Here is a tiny trained network, its code and every weight. The questions are about switching its units off for an input and a class, where a switched-off unit gives its printed mean instead of its output.

import numpy as np


def w(rows, s, z=0):
    codes = np.array(rows[::2]) - 128.0
    scale = np.full(codes.shape[1], s)
    scale[-1] = z or s
    return codes * scale


def norm(h):
    return h / np.sqrt((h * h).mean(-1, keepdims=True) + 1e-5)


def f(y):
    return np.maximum(y, 0)


def log_softmax(a):
    a = a - a.max(-1, keepdims=True)
    return a - np.log(np.exp(a).sum(-1, keepdims=True))


def net(x, mask):
    res = np.array(x, float).reshape(1, 6) / 4 @ E
    u = 0
    for l in range(2):
        y = f(norm(res) @ A[l][:, :-1].T + A[l][:, -1])
        res = res + np.where(mask[u : u + 10], y, B[l][:, -1]) @ B[l][:, :-1]
        u += 10
    return log_softmax(norm(res)[-1] @ U[:, :-1].T + U[:, -1])


A, B = {}, {}
E = w([
[166,162,121,209,163,74,153,215],'x0',
[134,141,115,147,124,138,132,114],'x1',
[126,118,33,118,166,2,116,58],'x2',
[130,129,137,127,126,122,120,128],'x3',
[143,173,54,83,90,144,45,188],'x4',
[130,125,122,134,126,131,131,125],'x5',
],0.0058)
A[0] = w([
[138,174,110,85,84,200,66,202,5],'L0N1',
[91,116,105,117,140,95,116,105,119],'L0N2',
[123,146,173,128,126,167,115,140,54],'L0N3',
[159,46,153,119,73,151,97,109,77],'L0N4',
[124,114,247,158,112,156,219,91,45],'L0N5',
[125,119,90,97,89,151,116,177,32],'L0N6',
[132,116,168,138,107,133,131,152,116],'L0N7',
[119,127,194,139,100,252,117,173,41],'L0N8',
[156,117,156,218,122,129,149,254,86],'L0N9',
[116,117,164,48,102,241,102,49,55],'L0N10',
],0.0096,0.0026)
B[0] = w([
[109,62,129,174,192,174,57,124,218],'L0N1',
[212,131,156,95,111,164,152,127,169],'L0N2',
[170,96,102,104,117,134,177,127,171],'L0N3',
[96,153,106,96,137,139,167,136,171],'L0N4',
[120,73,122,173,194,157,43,144,244],'L0N5',
[116,112,110,161,170,122,111,133,165],'L0N6',
[162,128,105,159,109,144,163,95,164],'L0N7',
[248,99,134,91,69,100,154,105,254],'L0N8',
[50,225,134,81,123,101,171,123,234],'L0N9',
[50,237,144,124,137,88,173,145,249],'L0N10',
],0.014,0.0089)
A[1] = w([
[37,149,112,155,152,114,103,117,88],'L1N1',
[150,108,140,137,89,146,152,142,87],'L1N2',
[218,80,147,130,49,142,166,140,37],'L1N3',
[181,58,80,119,42,61,120,54,33],'L1N4',
[30,145,159,112,59,116,164,145,105],'L1N5',
[100,95,81,147,131,152,30,153,81],'L1N6',
[97,87,78,150,108,163,58,178,6],'L1N7',
[127,163,116,151,117,151,132,83,148],'L1N8',
[99,198,129,152,101,90,152,171,46],'L1N9',
[66,8,176,208,170,165,98,117,41],'L1N10',
],0.012,0.0013)
B[1] = w([
[214,141,150,74,75,144,168,136,247],'L1N1',
[138,140,127,149,118,135,113,176,153],'L1N2',
[144,118,122,168,3,105,103,170,228],'L1N3',
[183,135,186,151,29,204,130,213,205],'L1N4',
[60,191,108,156,132,78,185,116,217],'L1N5',
[124,65,107,190,201,89,106,101,210],'L1N6',
[153,34,132,133,199,125,133,55,179],'L1N7',
[71,91,174,156,140,60,94,196,166],'L1N8',
[33,111,141,102,108,166,130,73,240],'L1N9',
[146,46,33,135,209,131,32,100,254],'L1N10',
],0.011,0.0065)
U = w([
[5,235,157,77,144,97,190,90,216],'0',
[230,117,169,164,1,136,110,191,1],'1',
[147,41,92,159,255,128,39,86,175],'2',
],0.0076,0.00066)

Each question gives the input, the list of numbers given to net, and the class t.
The units are the neurons (one row each of A and B). Each row of codes is followed by its name. A weight is (code - 128) times the scale printed after its matrix; where a second scale follows, it is the last column's (A, B and U).
mask holds one flag per neuron, layer by layer. A switched-off neuron (its flag False) gives its mean, the last column of its row in B, instead of its output. The means were averaged over made-up inputs and are rounded, as every weight is.
A unit's drop is (log p(t) with every unit on - log p(t) with that unit switched off) / (log p(t) with every unit on - log p(t) with every unit switched off).
The circuit of an input: a set's keep is (log p(t) with only the set's units on - log p(t) with every unit switched off) / (log p(t) with every unit on - log p(t) with every unit switched off). Starting from the 12 units with the biggest drops (on a tie, the unit counted first), units are removed one at a time, each time the one whose removal leaves the highest keep (on an exact tie, the one counted first), for as long as the keep stays at least 0.8.
circuit, biggest first: the units of the circuit, biggest drop first
most important unit: the unit with the biggest drop
k most important neurons: the k neurons with the biggest drops, biggest first
top k neurons in layer l: the k neurons of layer l with the biggest drops, biggest first
drop when u is switched off: that unit's drop, to one decimal
input [3,-8,-4,-1,7,-6], class 2: circuit, biggest first => L0N1
input [-2,8,6,1,6,7], class 1: 2 most important neurons => L0N10; L0N5
input [-6,-1,-2,-6,6,-8], class 0: 3 most important neurons => L0N10; L0N5; L0N4
input [-2,-8,7,-2,-7,-7], class 1: 4 most important neurons => L0N10; L0N1; L0N5; L0N9
input [7,8,7,-3,7,-6], class 0: 3 most important neurons => L0N5; L0N8; L0N1
input [-2,-5,6,2,-2,-8], class 1: top 2 neurons in layer 0 => L0N10; L0N9
input [-2,3,7,-6,7,2], class 1: circuit, biggest first => L1N4; L0N9
input [1,6,2,2,2,8], class 1: 2 most important neurons => L0N9; L0N10
input [-6,-7,7,3,3,2], class 1: 4 most important neurons => L0N9; L0N10; L0N5; L0N2
input [1,4,7,-4,-6,4], class 1: 4 most important neurons => L0N10; L0N9; L0N5; L0N1
input [0,1,-6,5,7,-6], class 2: top 2 neurons in layer 0 => L0N1; L0N6
input [-3,-3,-4,5,-4,2], class 1: 2 most important neurons => L0N9; L0N8
input [-7,-6,-7,-1,0,6], class 0: 4 most important neurons => L0N10; L0N4; L0N2; L1N4
input [5,-2,0,-2,-3,7], class 0: most important unit => L0N9
input [-4,-1,-1,4,4,-2], class 0: top 3 neurons in layer 0 => L0N10; L0N5; L0N4
input [3,-6,-7,8,8,-3], class 2: top 3 neurons in layer 0 => L0N1; L0N6; L0N2
input [-8,-4,6,5,4,-1], class 0: drop when L0N8 is switched off => 0.7
input [0,4,-3,-2,7,1], class 2: drop when L1N2 is switched off => 0.0
input [2,-8,5,0,-2,-8], class 1: drop when L0N10 is switched off => 1.5
input [7,-1,-6,-1,0,3], class 0: circuit, biggest first => L0N9
